Below is a small trained network, with its code and all its weights. Each question gives an input and a class and asks what happens when units are switched off, that is, made to give their printed mean instead of their output.

import numpy as np


def w(rows, s, z=0):
    codes = np.array(rows[::2]) - 128.0
    scale = np.full(codes.shape[1], s)
    scale[-1] = z or s
    return codes * scale


def f(y):
    return np.maximum(y, 0)


def log_softmax(a):
    a = a - a.max(-1, keepdims=True)
    return a - np.log(np.exp(a).sum(-1, keepdims=True))


def net(x, mask):
    res = np.array(x, float).reshape(1, 8) / 4 @ E
    y = f(res @ A[0][:, :-1].T + A[0][:, -1])
    res = res + np.where(mask, y, B[0][:, -1]) @ B[0][:, :-1]
    return log_softmax(res[-1] @ U[:, :-1].T + U[:, -1])


A, B = {}, {}
E = w([
[35,118,60],'x0',
[128,128,128],'x1',
[128,128,128],'x2',
[128,129,129],'x3',
[128,128,128],'x4',
[128,128,128],'x5',
[178,2,52],'x6',
[179,191,47],'x7',
],0.009)
A[0] = w([
[144,94,111,132],'n0',
[113,175,41,30],'n1',
[99,141,153,164],'n2',
[170,146,127,132],'n3',
[128,149,175,175],'n4',
[65,165,157,194],'n5',
[230,167,115,102],'n6',
[130,174,148,172],'n7',
[123,174,147,193],'n8',
[140,178,136,191],'n9',
[162,101,101,94],'n10',
[44,86,141,130],'n11',
[152,74,101,126],'n12',
[102,158,64,38],'n13',
[126,44,100,104],'n14',
[154,174,131,136],'n15',
[144,141,102,91],'n16',
[209,174,129,164],'n17',
[147,148,155,167],'n18',
[105,152,77,53],'n19',
[103,141,124,127],'n20',
[124,72,132,106],'n21',
[158,162,141,160],'n22',
[41,83,143,129],'n23',
[160,164,155,134],'n24',
[178,70,254,252],'n25',
[93,174,154,222],'n26',
[141,157,148,170],'n27',
[113,164,142,248],'n28',
[149,98,110,116],'n29',
[121,150,87,88],'n30',
[150,110,183,106],'n31',
[144,199,133,164],'n32',
[188,83,119,87],'n33',
[191,116,112,90],'n34',
[120,120,128,98],'n35',
[141,113,162,169],'n36',
],0.018,0.0033)
B[0] = w([
[192,95,94,169],'n0',
[167,220,93,179],'n1',
[137,136,180,168],'n2',
[117,90,150,157],'n3',
[94,143,138,179],'n4',
[130,142,240,204],'n5',
[143,35,203,193],'n6',
[71,143,105,177],'n7',
[63,153,111,181],'n8',
[61,135,120,176],'n9',
[209,100,149,170],'n10',
[86,49,158,200],'n11',
[200,81,51,192],'n12',
[162,190,91,166],'n13',
[130,79,19,212],'n14',
[76,119,121,165],'n15',
[161,131,150,145],'n16',
[63,78,126,191],'n17',
[96,136,104,164],'n18',
[159,177,105,159],'n19',
[140,135,158,149],'n20',
[128,104,67,176],'n21',
[87,116,121,165],'n22',
[88,46,168,203],'n23',
[83,124,109,171],'n24',
[195,252,70,252],'n25',
[120,175,215,198],'n26',
[89,132,113,164],'n27',
[60,174,167,181],'n28',
[198,109,131,166],'n29',
[157,161,111,152],'n30',
[132,172,111,171],'n31',
[47,134,112,187],'n32',
[231,96,169,187],'n33',
[190,77,168,171],'n34',
[129,117,125,134],'n35',
[141,159,113,162],'n36',
],0.04,0.014)
U = w([
[108,254,146,186],'0',
[172,185,67,121],'1',
[98,121,230,124],'2',
[84,58,77,53],'3',
[34,101,119,70],'4',
[147,71,170,248],'5',
],0.012,0.0011)

Each question gives the input, the list of numbers given to net, and the class t.
The units are the neurons (one row each of A and B). Each row of codes is followed by its name. A weight is (code - 128) times the scale printed after its matrix; where a second scale follows, it is the last column's (A, B and U).
mask holds one flag per neuron, in row order. A switched-off neuron (its flag False) gives its mean, the last column of its row in B, instead of its output. The means were averaged over made-up inputs and are rounded, as every weight is.
A unit's drop is (log p(t) with every unit on - log p(t) with that unit switched off) / (log p(t) with every unit on - log p(t) with every unit switched off).
The circuit of an input: a set's keep is (log p(t) with only the set's units on - log p(t) with every unit switched off) / (log p(t) with every unit on - log p(t) with every unit switched off). Starting from the 12 units with the biggest drops (on a tie, the unit counted first), units are removed one at a time, each time the one whose removal leaves the highest keep (on an exact tie, the one counted first), for as long as the keep stays at least 0.8.
circuit, biggest first: the units of the circuit, biggest drop first
most important unit: the unit with the biggest drop
k most important neurons: the k neurons with the biggest drops, biggest first
drop when u is switched off: that unit's drop, to one decimal
input [5,-8,4,-1,4,-4,-5,0], class 2: circuit, biggest first	[n5]
input [0,5,-7,-6,-2,-1,5,5], class 5: 3 most important neurons	[n25, n6, n34]
input [-7,-8,8,5,-6,2,7,0], class 1: 2 most important neurons	[n25, n23]
input [-6,-4,-1,-7,-4,-5,7,1], class 5: 2 most important neurons	[n6, n34]
input [1,7,8,-8,-5,-6,-5,-1], class 2: 4 most important neurons	[n25, n5, n1, n14]
input [-3,7,-4,7,6,1,1,8], class 5: 3 most important neurons	[n6, n14, n34]
input [-1,-5,5,-6,-2,-4,0,-2], class 0: 2 most important neurons	[n14, n12]
input [1,5,8,-2,-7,4,-1,1], class 0: 4 most important neurons	[n6, n23, n11, n14]
input [-2,8,4,-1,0,3,1,1], class 5: 2 most important neurons	[n25, n14]
input [3,6,-8,1,-7,-7,-5,0], class 2: 2 most important neurons	[n25, n5]
input [-2,-8,-7,8,0,-1,1,7], class 5: 2 most important neurons	[n6, n14]
input [-1,3,0,-7,-3,7,-5,5], class 4: drop when n25 is switched off	0.4
input [-1,-3,-5,-3,1,7,5,6], class 5: drop when n25 is switched off	0.3
input [-5,3,5,-8,-5,-7,0,-2], class 0: drop when n14 is switched off	0.6
input [0,7,6,-1,-3,7,1,-4], class 1: drop when n17 is switched off	0.2
input [-8,6,-7,1,-8,4,8,0], class 1: 3 most important neurons	[n25, n23, n11]
input [-2,8,-8,2,4,-8,0,5], class 4: most important unit	n5
